[128 = 0]

[142 124 156  94 131 128 140 151 112 132 124  95 122 127 134 102 102 157
 126 124 120 143 160 118 119 123 120 108 131 142 144 146 122 114 134 131
 140 128 134 139 137 118 129  92 108 116  99 150 131 102 128 123 103 126
 116 116 123 145 125 123 150 136 110 140 109 135  93 108 131 137  74] | rezev:Z
[149 122 184  94 125 150 134 131  96 131 161  98 100 124 130 114  96 170
 114 125 123 152 172 120 100 142 114  51 181 229 140 163 106 112 147 131
 134 146 132 138 137  63 122  94  70 108  75 134 124  96 134 109  99 124
 116 105 120 124  74 124 137 224 111 128  98 136 116  99 141 128  87] | rezev:M
[137 132 105 209 141 106 124 110 129 128 126 133  88 118 129 119 134 104
 117 116 125 144 124 108 106 110 121 150 155  96 144 125 115 142 119 144
 132 109 115 116 131  75 134 106 160 132 154 118 153 148 148 121 109 121
 150 129 125 126 148 130 103 146 120 126 135 130 116 149 107 139 125] | lovun:D
[141 122 130 236 127 115 126 109 134 119 125 153  91  94 129 142 151 114
 117 129 124 150 123 118 102 121 128 171 166 133 135 107 108 129 124 143
 140 117 114 113 125  94 103  82 142 137 150 111 155 149 151 117 108 117
 151 145 125 145 179 133  93 150 133 136 104 120 140 160 102 141 130] | lovun:D
[135 110 140 121 131 129 136 138 100 142 150  99 109 152 143 106 124 151
 121 128 119 147 151 125  81 153 125 137 158 197 157 164 111 129 143 143
 139 115 119 144 123  89 119  67  99 124  80 148 139 106 143 123 106 121
 139 125 130 139 150 128 114 188 100 151 110 127 116 118 102 133  65] | rezev:Z
[135 101 154  97 154 129 138 157  90 131  76 135 111 124 150 116 141 160
 132 136 134 142 141 149 106 138 109 133 102 252 144 126 122 148 137 140
 142 105 117 156 124 139 130 155 112 136 113 136 142 114 142 124 116 135
 106 111 120 165 145 115  94 142 118 131 122 134 123 121 149 141  64] | simun:T
[109 139 192 165 144 111 121 160 110 157 105 123 131 116 153 130 163 135
 129 140 144 145 182 144 143 110 114 148  80 136 150 128 138 134 149 142
 102  96 133 146 121 175  82 110 116 147 108 140 130  92 159 125  98 122
 114 113 122 161 163 135  96 131 129 172 121 133 134 114 163 135  87] | simun:T
[129 123  54 187 128 114 121 121 138 124 151 144 151  99 130 158 153 111
 120 116 129 127  90 141 108 150 132 162 170 183 132 122 105 129 125 141
 137 131 116 113 131  51 144  83 158 132 128 115 144 130 139 131 123 122
 161 153 149 142 181 132 103 105 138 113 127 124 139 148  81 134 149] | lovun:N
[121 129  69 142 147 114 118 128 141 130 129 133 104  91 140 148 149 133
 114 109 131 131  88 140 145  94 123 146 180 162 134 103 126 124 136 139
 143 133 113 111 116  80 127  84 146 137 155 117 140 163 147 118  95 119
 140 140 149 150 162 133 108  90 130 123  99 128 110 150  89 128 160] | lovun:D
[122 122 147 112 140 129 125 148 111 139 116 132 127 105 148 135 150 146
 116 137 148 133 154 151 155 134 112 127 111 177 141 136 123 140 154 133
 116 117 126 134 114 142 117 129 119 141 116 124 117 102 147 128 123 126
 121 111 131 147 142 133 113 147 121 132 139 128 114 135 168 128 130] | simun:T
[146  85 144 117 128 140 142 123 101 127 138 118 109 146 139 104 120 157
 121 133 111 144 152 132  79 148 127 121 165 216 149 167 109 110 135 142
 158 132 129 140 138  87 117  61  91 116  88 144 147 109 132 125  97 128
 138 124 118 143 123 126 137 190 102 144 105 133 100 118 110 135  52] | rezev:Z
[114 132 163 151 150 118 125 163 112 134  66 116 132 121 149 143 157 143
 122 127 146 141 150 154 138  94 118 138  86 199 136 130 136 133 138 132
 140 115 132 143 119 175 110 141 124 134 131 125 132 108 148 139  89 124
 105 114 112 160 144 126 117  81 125 149 134 132 109 122 151 139  85] | simun:P
[127 115 143 167 140 126 126 151 102 131  68 124 124 109 159 133 166 149
 123 130 130 146 144 177 138 104 116 141  90 252 142 137 134 137 128 138
 146 105 130 139 122 113 116 124 134 138 128 118 149 107 147 127  78 121
 122 127 122 175 150 123 114 116 120 143 134 135  85 131 152 149  59] | simun:T
[115 119 128 113 132 125 124 144 113 149 103 135 136 116 141 129 150 146
 125 118 123 133 129 156 132 117 123 119 123 197 149 123 131 132 135 143
 129 105 123 142 129  94 139 121 137 134 113 124 138 115 140 126  99 127
 124 127 143 166 153 133  96 113 133 136 130 132 119 116 124 127  88] | simun:T
[ 89 116 124  93 126 115 120 164 121 157  98 123 141 125 163 129 154 151
 125 126 137 133 121 169 148 101 126 143 126 183 153 138 136 133 141 149
 131 117 124 141 123 134 126  99 131 144 109 141 138 117 148 130  94 129
 127 118 139 174 156 148 106  91 119 154 133 136 109 121 120 115  76] | simun:T
[132 130  80 159 152 108 116 128 140 122 128 138  99  94 131 132 146 121
 110 107 131 134  96 116 129 105 129 138 182 140 142 114 109 128 130 146
 134 129  97 117 121  85 141  87 148 127 143 120 169 151 145 119  97 116
 145 137 150 141 172 134  97  94 125 124 102 133 123 155  82 133 140] | lovun:D
[109 118 148 122 142 118 126 161 108 138  81 128 127 101 153 126 150 148
 124 130 143 133 150 151 140 111 117 113 116 205 152 135 126 136 138 147
 128 120 127 142 120 147 132 132 112 139 112 121 129 107 156 125 101 130
 114 101 126 164 152 139 105 108 119 149 133 134 123 122 138 126  66] | simun:T
[161 134  81 197 158 101 108 121 141 111 115 140  91  87 126 128 161 104
 105  95 130 149 109 132 153  99 116 142 139 188 144 106 116 135 133 134
 132 108 112 117 115  56 140 117 158 126 161  90 161 151 145 120  80 109
 137 146 144 136 186 123 104  92 113 100 119 122  91 158 100 151 150] | lovun:D
[116 131  88 170 150 108 115 137 135 131 126 141 123  88 137 154 163 121
 116 115 143 134 104 131 130 112 120 142 165 180 143 112 107 130 134 146
 131 133 114 117 120  96 124  92 140 135 134 124 136 140 155 121 101 119
 134 135 145 158 182 131  93  89 135 127 106 130 147 141  95 129 149] | lovun:D
[149 135  82 169 129 125  96 118 133 122 132 137 127  91 131 148 158 112
 119 114 127 140 114 156 158 132 130 142 136 214 131 117 122 125 128 129
 131 128 122 120 127  65 131 111 138 131 134  90 145 136 142 124 110 121
 145 154 144 147 175 135 118 110 130 113 113 122 108 143 111 141 144] | lovun:N
[130 124 182  93 136 140 133 147  89 153 142 108 121 146 134 121 117 161
 129 132 123 145 161 123  96 148 110 110 125 186 138 140 124 128 147 130
 124 106 125 146 134 112 113 119 103 124  86 157 124  99 136 124 113 127
 110 112 130 142 108 117 103 181 127 142 112 130 141  98 151 129  95] | rezev:M
[140 122 133 140 131 124 128 141 120 124 143 107 120 150 134 100 114 136
 121 119 117 153 148 124 104 127 127 131 136 167 146 167 119 117 131 132
 141 129 131 142 139 115 122  75 105 116 101 141 141 102 132 130  94 123
 135 128 120 124 135 133 149 146  95 147 118 130  89 121 106 142  72] | rezev:Z
[101 115 158 112 138 132 123 151 111 138  62 129 141 108 156 141 161 161
 128 130 140 135 131 162 133 105 116 107 111 233 134 127 132 133 140 137
 136 123 133 139 118 145 125 137 141 131 136 136 139 106 135 131  95 129
 104 119 125 172 112 126 112  96 133 139 142 132 111 127 159 134  85] | simun:P
[134 122  76 135 143 114 123 124 138 121 131 136  80 114 133 124 133 123
 121 114 133 133 100 123 130 107 125 153 176 119 138 113 120 134 132 138
 141 134 106 117 116  98 134  95 138 131 155 118 143 169 139 115 112 125
 154 135 142 134 157 131 113 117 112 121 111 127 105 156  90 126 150] | lovun:D
[141 143  76 183 142 110 106 117 153 116 138 137 118  94 126 136 159 100
 110 109 136 137 106 137 168 103 126 148 144 145 130 112 121 128 134 129
 121 115 119 108 119  83 128 106 150 131 158  94 144 144 145 122  96 111
 146 145 147 129 171 131 118  84 119 115 122 125 105 154  95 138 176] | lovun:N
[124 108 140  64 127 134 129 138 116 148 120 126 120 129 145 103 126 159
 122 126 114 133 148 149 148 124 127 105 141 175 150 142 128 121 144 140
 127 117 140 138 131 100 130  82 122 125 101 144 139 110 123 125  99 127
 128 122 147 158 119 128 128 142 106 138 120 138  79 115 129 130  79] | rezev:Z
[ 91 121 164  89 142 127 128 165  99 152  98 107 124 137 156 135 145 170
 133 129 149 136 142 153 118 109 114 128 122 217 144 144 139 128 149 140
 141 128 127 140 113 160 107 104 109 131 109 159 123 112 150 130  95 128
 106 114 124 162 121 136 114 113 119 159 118 139 121 110 136 120  83] | simun:P
[102 120 151 156 138 110 131 165  98 160  80 108 135 107 163 139 148 159
 131 130 130 141 144 152 113 100 115 156 107 178 141 121 135 132 138 147
 137 102 127 136 126 125 107 108 140 139 110 155 138 103 152 126  90 125
 118 117 123 192 155 132  88 111 145 167 119 138 130 111 145 141  63] | simun:P
